Each row has a name. After each piece below comes the name of the row it's from, unless a question asks for something else. Each question is about the rows just above it. Places in a row count from 0.

R: [-3.60  8.83 -3.44 -2.11  8.03  3.27 -7.23  3.85 -2.03 -8.14 -7.27 -8.90
  5.17 -5.56  6.43  8.39  3.69 -5.62 -8.30 -0.21 -1.11  1.20  4.47  8.12
  3.74  2.03  5.75  7.85 -1.78]
G: [ 6.73 -3.34  4.53  1.72 -6.14 -1.52 -8.37  2.95 -2.82  6.85  6.89  4.24
 -4.30 -1.04  7.55 -4.48 -7.22 -0.49 -5.43 -2.27 -7.06  3.43  0.44 -3.54
  5.22  8.53  7.78 -4.54 -1.54]
B: [ 4.77  6.10 -3.61 -1.81 -3.17  2.55 -8.48 -8.68 -4.70  0.56  3.47  1.42
  7.34 -6.85 -6.61  6.32  2.45  7.11 -7.57  0.78  6.06 -1.66 -1.38  4.29
  6.03  4.17  3.20 -5.74  3.20]
L: [-4.37  7.27 -7.04  7.71 -2.82  0.04 -6.11  3.87 -3.20  4.32  1.37 -3.38
 -7.96 -4.93 -8.19 -6.49 -8.60 -1.80  5.78 -4.56 -3.31 -4.67  7.80 -3.46
  0.98 -7.45  4.61  6.81  8.52]
K: [-6.13  3.87  8.11  5.08 -7.57  9.02 -4.79  4.26  1.49  1.04  8.58 -5.45
 -8.88 -7.79 -7.25 -4.89 -4.68  8.04 -7.43  7.96 -0.98 -8.13  4.69 -0.10
  4.42 -0.93  8.75  2.05  2.26]
Where in the named rows is [5.08]? => K, 3
which: [-6.11  3.87] => L

Geb: [-0.89  1.87  1.60 -0.60  6.09]
Fubaz: [ 3.21  2.84 -0.18  1.90  5.40]
Fetid: [ 2.49  5.82  0.52 -0.49  7.22]
Gama: [-3.27  1.61  2.69  2.55  5.91]
Furaz: [1.12 3.40 0.88 5.04 3.67]
repom: [ 3.86  4.73 -0.19  6.59 -0.61]
telo: [-0.60  1.47  2.83  2.84  6.78]
vekel: [ 4.59  2.57 -0.80  0.21  6.28]
vigaf: [-2.90  1.64  2.48  2.48  5.82]
buzu: [ 0.47  1.04  0.91 -1.34  7.89]
naru: [-6.35  0.86  4.01  2.75  6.23]
The row with [2.48 5.82] is => vigaf
Which value is in both telo and Geb? => [-0.60]
Which value is in both Fubaz and telo? => [2.84]

S: [-1.25 -0.55 -2.80 -2.74 -1.31 -0.62 -2.89 -1.66 -4.02 -1.62 -1.37 -2.16
  0.35 -1.98 -2.33  0.21 -1.19]
U: [ 0.39  0.39  2.41  3.57  4.29  0.77  2.47  6.23  2.65  8.40  1.33  7.51
 -0.40  0.47  3.15  1.62  1.56]
H: [-1.00 -2.19  0.33 -1.23  1.07  0.83  1.18 -2.73 -1.64 -3.47 -5.20 -1.39
 -3.08 -2.62 -0.88 -0.71 -4.79]
M: [-0.40 -1.94 -0.29 -1.64  0.89  0.39 -0.39 -3.40 -2.90 -3.45 -4.83 -2.33
 -2.03 -2.03 -1.21 -0.35 -4.66]
Where do [-3.47 -5.20] appear? => H
[-2.80] is at row and place => S, 2
Row and place of [0.77] in the named rows: => U, 5

D: [ 5.77 -5.15 -1.48 -4.47  0.21 -2.16  4.42 -0.57 -7.19  0.15]
F: [-1.05  0.52  1.64  0.95  0.53 -1.07 -2.93  5.62  4.42 -1.48]
Q: [ 4.42 -1.06  5.62 -1.07  1.64  0.95 -2.93  0.52  0.53 -1.48]
Where do [ 0.21 -2.16  4.42] appear? => D
which: [ 5.77 -5.15 -1.48 -4.47  0.21 -2.16  4.42 -0.57 -7.19  0.15] => D
Row and place of [-1.05] in the named rows: => F, 0
which: [-1.05  0.52  1.64  0.95  0.53 -1.07 -2.93  5.62  4.42] => F

Rola: [-1.63 -4.30 -1.71 -0.82 -0.81 -0.15 -0.72 -0.77 -1.16  6.64 -0.78  6.78
  3.41  6.65  4.84 -0.91 -0.60 -0.79  2.17  1.12]
zodov: [ 0.19 -4.54 -0.34  0.90  1.27  0.56  1.24 -0.24 -0.44  1.37  1.10  2.49
  1.11  2.33  0.97 -0.15  0.63  0.40  2.58  1.84]
bevu: [-2.92  2.41  3.20  1.33  2.08 -1.46  2.07  1.86  2.73 -6.32  2.18 -7.22
 -2.73 -6.31 -5.16  1.52 -2.06 -1.33 -1.88 -1.22]
dodus: [ 6.78  3.41  6.64  4.84 -0.91 -0.60 -0.79  2.83  4.15  0.83 -0.34  0.19
  0.39 -0.11  0.22  1.14  1.38  0.63 -0.82  2.19]
Mozo: [-6.07  0.17 -2.02  0.73  1.59 -4.00  0.89 -2.24 -1.71 -0.49  1.16 -1.00
 -0.88 -0.96 -0.82 -1.48 -4.52 -3.19 -6.80 -3.51]
sut: [-8.72  0.56  0.02  1.91  3.07 -5.93  2.08  0.16  0.54 -1.58  2.05 -1.71
 -0.59 -1.41 -1.24  0.04 -7.66 -4.43 -0.95 -0.13]
Ton: [ 4.07 -0.32  2.19 -0.10 -0.95  2.55 -0.68  1.94  2.17 -1.63 -0.57 -2.10
 -0.83 -2.03 -2.03  0.72  3.67  2.10  4.36  1.15]
which: [-1.33 -1.88 -1.22] => bevu
which: [ 4.07 -0.32] => Ton
Row and place of [1.14] in the named rows: => dodus, 15
Where do [-1.00 -0.88] appear? => Mozo
[ 6.78  3.41  6.65  4.84 -0.91 -0.60 -0.79] is in which row? => Rola
Row and place of [0.83] in the named rows: => dodus, 9
The one value in Ton and dodus: => [2.19]

lev: [ 4.05 -0.42  0.24 -1.19 -2.14 -0.81 -0.71  0.93 -1.68  0.59  1.46  3.00
 -0.74  1.67 -2.15 -1.09  1.95 -1.43  0.35  0.00 -0.12 -0.54 -0.73  2.07
 -0.21  1.82 -0.70 -0.61]
zeg: [-0.98 -0.41 -0.61 -2.52  0.27  1.40 -0.15  1.62 -0.14 -2.15 -2.27 -2.35
 -1.13 -2.24  2.54 -1.20 -0.19 -0.82 -0.60  0.72 -0.02  0.59  0.75 -1.46
 -2.46  1.67  1.38 -0.24]
Rulob: [-0.84  0.50 -0.41 -1.96  0.00 -1.41  0.73  0.40 -1.14 -0.60  3.25  0.45
 -0.06 -1.32  0.53 -1.43 -0.91 -0.22  0.28 -1.04 -0.82  0.25  1.19 -1.52
 -0.14 -0.70  1.00 -0.13]
dakor: [-0.84  0.50 -1.14 -1.96  0.10 -1.41  0.00 -0.41  0.73 -0.60 -0.77  0.45
 -0.06 -1.32  0.53 -1.43 -0.91 -0.22  0.28 -1.04 -0.82  0.25  1.19 -1.52
 -0.14 -0.70  1.00  0.95]
Rapu: [-0.84  0.50 -0.41 -0.14  0.00 -1.41  0.73  0.10 -1.14 -0.60  3.25  0.45
 -0.06 -1.32  0.53 -1.43 -0.91 -0.22  0.28 -1.04 -0.82  0.25  1.19 -1.52
 -0.14 -0.70  1.00  0.95]
which: [-0.84  0.50 -1.14 -1.96  0.10 -1.41  0.00 -0.41  0.73 -0.60 -0.77  0.45
 -0.06 -1.32  0.53 -1.43 -0.91 -0.22  0.28 -1.04 -0.82  0.25  1.19 -1.52
 -0.14 -0.70  1.00  0.95] => dakor
Where do [-0.41 -0.14  0.00 -1.41  0.73  0.10 -1.14] appear? => Rapu
which: [-0.84  0.50 -0.41 -1.96  0.00 -1.41  0.73  0.40 -1.14 -0.60  3.25  0.45
 -0.06 -1.32  0.53 -1.43 -0.91 -0.22  0.28 -1.04 -0.82  0.25  1.19 -1.52
 -0.14 -0.70  1.00 -0.13] => Rulob
Where in the named rows is [0.27]? => zeg, 4

buv: [ 1.27 -2.72 -3.69  0.08 -0.97]
fusa: [ 0.97  0.99  0.04  0.72 -2.23]
Fani: [-0.58 -1.17 -1.83 -1.20 -0.59]
Nev: [ 0.54 -0.05  2.50 -0.26  0.78]
nekup: [ 1.28 -0.41 -2.92  0.66  0.55]
pirev: [-0.96  3.77 -0.22 -8.14 -0.58]
Mudip: [ 1.08  0.15  0.98 -0.34  0.13]
dase: [-1.17 -1.83 -0.58  0.97  1.33]
Gemuz: [-0.32  0.18  0.31 -1.77 -2.18]
Rigol: [ 3.96 -1.55 -1.08  0.85  3.29]
which: [-0.58 -1.17 -1.83] => Fani
which: [-0.32  0.18  0.31 -1.77 -2.18] => Gemuz
Shared by dase and fusa: => [0.97]
Where do [ 1.28 -0.41 -2.92  0.66  0.55] appear? => nekup
Row and place of [1.27] in the named rows: => buv, 0

sorip: [ 2.91 -6.67 -3.69  4.15  4.68 -4.21 -5.73  3.20 -6.64]
fudu: [-4.86  7.07  4.68 -6.71 -7.10  7.88 -3.68 -3.47  2.00]
dodu: [ 0.48 -4.81 -3.41  0.73  0.51 -4.47 -4.77  0.65 -3.98]
Zade: [ 4.42 -0.04  0.45  3.34  6.04 -0.55 -0.80  6.43 -2.05]
biruz: [ 1.85  7.32  2.14  2.14  1.56  1.97 -0.45  2.74  0.86]
kuf: [ 2.70 -5.95 -2.26  5.52  4.82 -1.27 -2.20  2.81 -4.30]
Mura: [ 5.72  1.98  0.31  2.88  6.00 -0.80 -2.72  6.07 -3.88]
musa: [ 0.78 -4.15 -1.06  2.14  1.56  0.77 -3.69  0.79 -0.10]
bope: [ 0.90  0.85  1.23 -3.62  3.89 -0.52 -6.54  2.75 -5.18]
Which value is in both sorip and musa? => [-3.69]
Where do [ 0.78 -4.15 -1.06  2.14  1.56  0.77 -3.69  0.79 -0.10] appear? => musa

